Here is a tiny trained network, its code and every weight. The questions are about switching its units off for an input and a class, where a switched-off unit gives its printed mean instead of its output.

import numpy as np


def w(rows, s, z=0):
    codes = np.array(rows[::2]) - 128.0
    scale = np.full(codes.shape[1], s)
    scale[-1] = z or s
    return codes * scale


def f(y):
    return np.maximum(y, 0)


def log_softmax(a):
    a = a - a.max(-1, keepdims=True)
    return a - np.log(np.exp(a).sum(-1, keepdims=True))


def net(x, mask):
    res = np.array(x, float).reshape(1, 6) / 4 @ E
    y = f(res @ A[0][:, :-1].T + A[0][:, -1])
    res = res + np.where(mask, y, B[0][:, -1]) @ B[0][:, :-1]
    return log_softmax(res[-1] @ U[:, :-1].T + U[:, -1])


A, B = {}, {}
E = w([
[160,148,129,137,161,110,147],'x0',
[178,119,3,60,194,193,56],'x1',
[84,141,49,4,88,84,237],'x2',
[133,130,125,131,133,125,130],'x3',
[197,12,202,54,153,213,197],'x4',
[202,193,94,197,36,217,177],'x5',
],0.0062)
A[0] = w([
[71,85,140,71,252,18,114,111],'neuron 1',
[189,61,164,70,155,199,187,71],'neuron 2',
[200,66,173,78,159,164,163,112],'neuron 3',
[103,180,115,56,111,82,219,55],'neuron 4',
[163,178,173,129,156,86,168,145],'neuron 5',
[129,200,211,142,94,86,183,84],'neuron 6',
[161,138,13,74,199,184,83,19],'neuron 7',
[89,146,73,41,102,86,189,71],'neuron 8',
[174,165,60,190,51,197,170,82],'neuron 9',
[77,236,27,173,108,54,62,78],'neuron 10',
[91,83,154,114,220,47,63,112],'neuron 11',
[181,204,95,153,60,182,172,75],'neuron 12',
[72,107,255,179,74,101,183,107],'neuron 13',
[136,96,178,207,148,131,19,139],'neuron 14',
[93,71,89,61,43,97,201,250],'neuron 15',
[87,142,47,69,114,71,235,70],'neuron 16',
[167,99,50,88,191,186,98,83],'neuron 17',
[86,120,57,56,95,103,189,18],'neuron 18',
[141,120,208,177,88,48,227,68],'neuron 19',
[88,124,221,138,71,71,189,73],'neuron 20',
[146,20,178,90,145,233,195,95],'neuron 21',
[27,65,156,74,135,81,74,253],'neuron 22',
],0.0064,0.005)
B[0] = w([
[147,41,129,105,20,193,215,213],'neuron 1',
[58,162,180,110,89,14,102,198],'neuron 2',
[104,136,127,108,99,29,102,196],'neuron 3',
[140,122,169,204,179,159,82,176],'neuron 4',
[160,129,48,104,143,134,114,158],'neuron 5',
[117,93,80,123,124,143,108,175],'neuron 6',
[38,18,62,154,143,128,88,185],'neuron 7',
[145,152,193,226,169,151,101,190],'neuron 8',
[113,50,168,136,51,156,194,191],'neuron 9',
[60,139,197,75,63,3,125,224],'neuron 10',
[143,89,144,131,76,176,214,194],'neuron 11',
[114,63,125,140,43,158,199,182],'neuron 12',
[105,69,29,141,164,161,58,210],'neuron 13',
[189,166,188,237,180,147,133,208],'neuron 14',
[203,196,147,168,159,135,91,254],'neuron 15',
[179,137,186,225,206,157,98,199],'neuron 16',
[97,21,58,178,143,128,80,185],'neuron 17',
[118,143,181,254,188,142,100,172],'neuron 18',
[92,47,42,129,156,138,87,188],'neuron 19',
[91,51,8,95,140,154,61,185],'neuron 20',
[85,145,159,114,112,20,89,218],'neuron 21',
[204,136,105,129,77,144,168,242],'neuron 22',
],0.0061,0.0074)
U = w([
[79,86,30,138,156,148,70,65],'0',
[75,152,175,115,99,18,105,77],'1',
[154,157,201,186,192,181,96,84],'2',
[127,102,134,121,54,197,245,68],'3',
[152,142,108,126,126,125,115,253],'4',
[144,147,113,129,132,133,122,239],'5',
[107,204,119,67,173,182,138,109],'6',
],0.011,0.0069)

Each question gives the input, the list of numbers given to net, and the class t.
The units are the neurons (one row each of A and B). Each row of codes is followed by its name. A weight is (code - 128) times the scale printed after its matrix; where a second scale follows, it is the last column's (A, B and U).
mask holds one flag per neuron, in row order. A switched-off neuron (its flag False) gives its mean, the last column of its row in B, instead of its output. The means were averaged over made-up inputs and are rounded, as every weight is.
A unit's drop is (log p(t) with every unit on - log p(t) with that unit switched off) / (log p(t) with every unit on - log p(t) with every unit switched off).
The circuit of an input: a set's keep is (log p(t) with only the set's units on - log p(t) with every unit switched off) / (log p(t) with every unit on - log p(t) with every unit switched off). Starting from the 12 units with the biggest drops (on a tie, the unit counted first), units are removed one at a time, each time the one whose removal leaves the highest keep (on an exact tie, the one counted first), for as long as the keep stays at least 0.8.
units of the circuit, in order: the units of the circuit, biggest drop first
unit that matters most: the unit with the biggest drop
k most important neurons: the k neurons with the biggest drops, biggest first
drop when u is switched off: that unit's drop, to one decimal
input [0,0,2,-5,-4,-8], class 3: units of the circuit, in order : [neuron 1; neuron 11]
input [-7,-1,-1,-5,-5,-7], class 3: units of the circuit, in order : [neuron 1; neuron 11; neuron 22]
input [-6,3,-1,6,-8,1], class 1: units of the circuit, in order : [neuron 10]
input [5,3,0,0,-2,7], class 3: units of the circuit, in order : [neuron 9; neuron 12]
input [3,7,2,7,8,-6], class 1: units of the circuit, in order : [neuron 2; neuron 21]
input [4,5,-3,3,7,-4], class 1: units of the circuit, in order : [neuron 2; neuron 21]
input [-3,5,7,3,-4,-3], class 2: units of the circuit, in order : [neuron 16; neuron 8; neuron 18]
input [4,-7,3,-5,-3,-7], class 0: units of the circuit, in order : [neuron 20; neuron 13]
input [2,3,1,1,6,-4], class 1: 2 most important neurons : [neuron 2; neuron 21]
input [4,-4,-4,1,-8,6], class 1: 4 most important neurons : [neuron 10; neuron 1; neuron 22; neuron 11]
input [-4,4,-4,-3,6,-5], class 1: units of the circuit, in order : [neuron 21; neuron 2]
input [3,-8,-5,-6,-2,-6], class 0: 3 most important neurons : [neuron 13; neuron 20; neuron 19]
input [0,0,-5,-4,5,-5], class 1: units of the circuit, in order : [neuron 21; neuron 3]
input [6,7,-3,3,6,1], class 0: units of the circuit, in order : [neuron 17]
input [-3,2,2,5,-2,6], class 3: 2 most important neurons : [neuron 9; neuron 12]
input [-7,-7,-5,0,2,-7], class 0: 2 most important neurons : [neuron 13; neuron 20]
input [-4,-4,-4,-7,-3,-8], class 3: 2 most important neurons : [neuron 1; neuron 11]
input [-2,-7,-1,-3,3,-5], class 0: 2 most important neurons : [neuron 13; neuron 20]
input [6,-6,-3,2,-5,7], class 3: 2 most important neurons : [neuron 9; neuron 12]
input [-3,3,1,6,-2,-7], class 3: unit that matters most : neuron 1
input [2,5,-2,-6,-8,3], class 1: drop when neuron 10 is switched off : 0.8
input [2,3,-5,5,6,1], class 1: drop when neuron 21 is switched off : 0.2
input [2,0,4,-3,2,-4], class 2: drop when neuron 20 is switched off : 0.1
